Below are the code and all the weights of a small trained network. Each question names an input and a class and asks about switching units off, where a switched-off unit gives its printed mean instead of its output.

import numpy as np


def w(rows, s, z=0):
    codes = np.array(rows[::2]) - 128.0
    scale = np.full(codes.shape[1], s)
    scale[-1] = z or s
    return codes * scale


def f(y):
    return np.maximum(y, 0)


def log_softmax(a):
    a = a - a.max(-1, keepdims=True)
    return a - np.log(np.exp(a).sum(-1, keepdims=True))


def net(x, mask):
    res = np.array(x, float).reshape(1, 8) / 4 @ E
    y = f(res @ A[0][:, :-1].T + A[0][:, -1])
    res = res + np.where(mask, y, B[0][:, -1]) @ B[0][:, :-1]
    return log_softmax(res[-1] @ U[:, :-1].T + U[:, -1])


A, B = {}, {}
E = w([
[123,122,139,124,129,136,115],'x0',
[121,119,135,126,104,134,105],'x1',
[180,43,75,46,140,132,129],'x2',
[129,127,136,126,119,129,117],'x3',
[139,139,137,122,150,126,140],'x4',
[164,184,71,139,184,139,41],'x5',
[146,175,126,124,87,254,166],'x6',
[121,126,131,125,130,133,123],'x7',
],0.014)
A[0] = w([
[125,72,81,91,120,157,134,224],'N0',
[167,65,90,157,183,87,64,104],'N1',
[237,141,116,148,95,231,131,141],'N2',
[116,76,148,125,121,107,162,28],'N3',
[115,42,187,117,96,103,204,232],'N4',
[89,83,164,168,163,13,117,90],'N5',
[158,183,194,156,197,137,138,142],'N6',
[135,39,193,131,106,99,199,29],'N7',
[98,86,168,85,110,94,194,48],'N8',
[92,189,171,246,149,123,82,147],'N9',
[115,115,76,126,185,97,111,121],'N10',
[195,140,88,1,127,77,83,103],'N11',
[155,175,103,71,84,158,120,178],'N12',
[147,174,43,179,162,151,59,79],'N13',
[207,105,58,98,137,81,84,106],'N14',
[102,17,200,127,78,107,184,45],'N15',
[112,185,205,141,14,179,229,147],'N16',
[150,86,153,116,84,80,196,207],'N17',
[72,126,131,89,139,149,66,162],'N18',
[110,121,110,145,152,126,125,111],'N19',
[52,207,179,89,87,178,235,151],'N20',
[130,159,86,93,124,249,146,2],'N21',
[194,64,90,28,105,158,143,96],'N22',
],0.0098,0.0077)
B[0] = w([
[193,120,177,122,167,70,95,185],'N0',
[153,76,171,149,160,133,88,173],'N1',
[99,155,99,75,42,118,136,199],'N2',
[188,120,146,162,195,67,103,147],'N3',
[68,196,102,32,82,207,173,232],'N4',
[81,196,115,72,63,118,178,195],'N5',
[112,122,149,115,128,144,141,169],'N6',
[192,205,171,153,100,32,116,181],'N7',
[178,164,89,132,101,51,115,172],'N8',
[95,239,110,69,96,65,178,209],'N9',
[127,116,138,155,141,90,119,159],'N10',
[129,75,143,179,202,150,114,178],'N11',
[118,138,140,121,87,157,153,173],'N12',
[74,169,135,85,98,78,170,178],'N13',
[191,73,97,160,181,171,118,176],'N14',
[153,162,167,113,99,129,86,196],'N15',
[134,46,106,183,184,218,101,250],'N16',
[56,152,78,89,121,154,145,202],'N17',
[121,114,141,165,172,76,122,149],'N18',
[149,114,87,134,95,114,142,134],'N19',
[155,37,134,169,164,167,82,231],'N20',
[134,255,189,100,116,40,105,176],'N21',
[131,228,119,43,87,97,141,190],'N22',
],0.0078,0.019)
U = w([
[68,147,100,82,110,132,133,1],'0',
[142,159,132,109,127,53,94,251],'1',
[144,3,115,203,161,160,82,169],'2',
],0.015,0.0019)

Each question gives the input, the list of numbers given to net, and the class t.
The units are the neurons (one row each of A and B). Each row of codes is followed by its name. A weight is (code - 128) times the scale printed after its matrix; where a second scale follows, it is the last column's (A, B and U).
mask holds one flag per neuron, in row order. A switched-off neuron (its flag False) gives its mean, the last column of its row in B, instead of its output. The means were averaged over made-up inputs and are rounded, as every weight is.
A unit's drop is (log p(t) with every unit on - log p(t) with that unit switched off) / (log p(t) with every unit on - log p(t) with every unit switched off).
The circuit of an input: a set's keep is (log p(t) with only the set's units on - log p(t) with every unit switched off) / (log p(t) with every unit on - log p(t) with every unit switched off). Starting from the 12 units with the biggest drops (on a tie, the unit counted first), units are removed one at a time, each time the one whose removal leaves the highest keep (on an exact tie, the one counted first), for as long as the keep stays at least 0.8.
units of the circuit, in order: the units of the circuit, biggest drop first
top k neurons: the k neurons with the biggest drops, biggest first
drop of u: that unit's drop, to one decimal
input [-3,1,7,4,5,3,8,-1], class 1: units of the circuit, in order : (N21)
input [-3,3,-2,0,6,-1,6,-5], class 2: units of the circuit, in order : (N16, N20)
input [2,4,5,-8,-4,1,2,7], class 1: units of the circuit, in order : (N0, N4)
input [5,-5,1,-8,5,6,7,-5], class 1: top 4 neurons : (N21, N4, N17, N16)
input [3,-3,-1,7,2,-6,-8,-3], class 0: top 3 neurons : (N4, N5, N17)
input [-8,-5,0,-6,-4,-7,3,-2], class 2: top 3 neurons : (N16, N20, N9)
input [3,-8,6,7,5,1,7,8], class 1: top 3 neurons : (N21, N4, N0)
input [3,-2,7,7,-1,1,6,-7], class 1: top 3 neurons : (N0, N21, N4)
input [3,-1,6,-2,-8,-4,0,-8], class 1: top 2 neurons : (N0, N7)
input [0,8,-8,1,4,-1,2,0], class 2: top 3 neurons : (N16, N20, N4)
input [6,3,7,0,-8,7,-1,-4], class 2: top 2 neurons : (N14, N11)
input [7,1,0,3,-6,-5,1,7], class 2: top 3 neurons : (N9, N5, N16)
input [6,-2,-3,-2,-6,-5,-7,4], class 0: drop of N0 : 0.3
input [-1,7,-7,-1,-7,-5,2,4], class 2: units of the circuit, in order : (N16)
input [-6,3,-1,-2,6,-6,7,3], class 2: drop of N16 : 0.6
input [-1,6,5,0,-4,5,7,-2], class 1: drop of N21 : 0.5
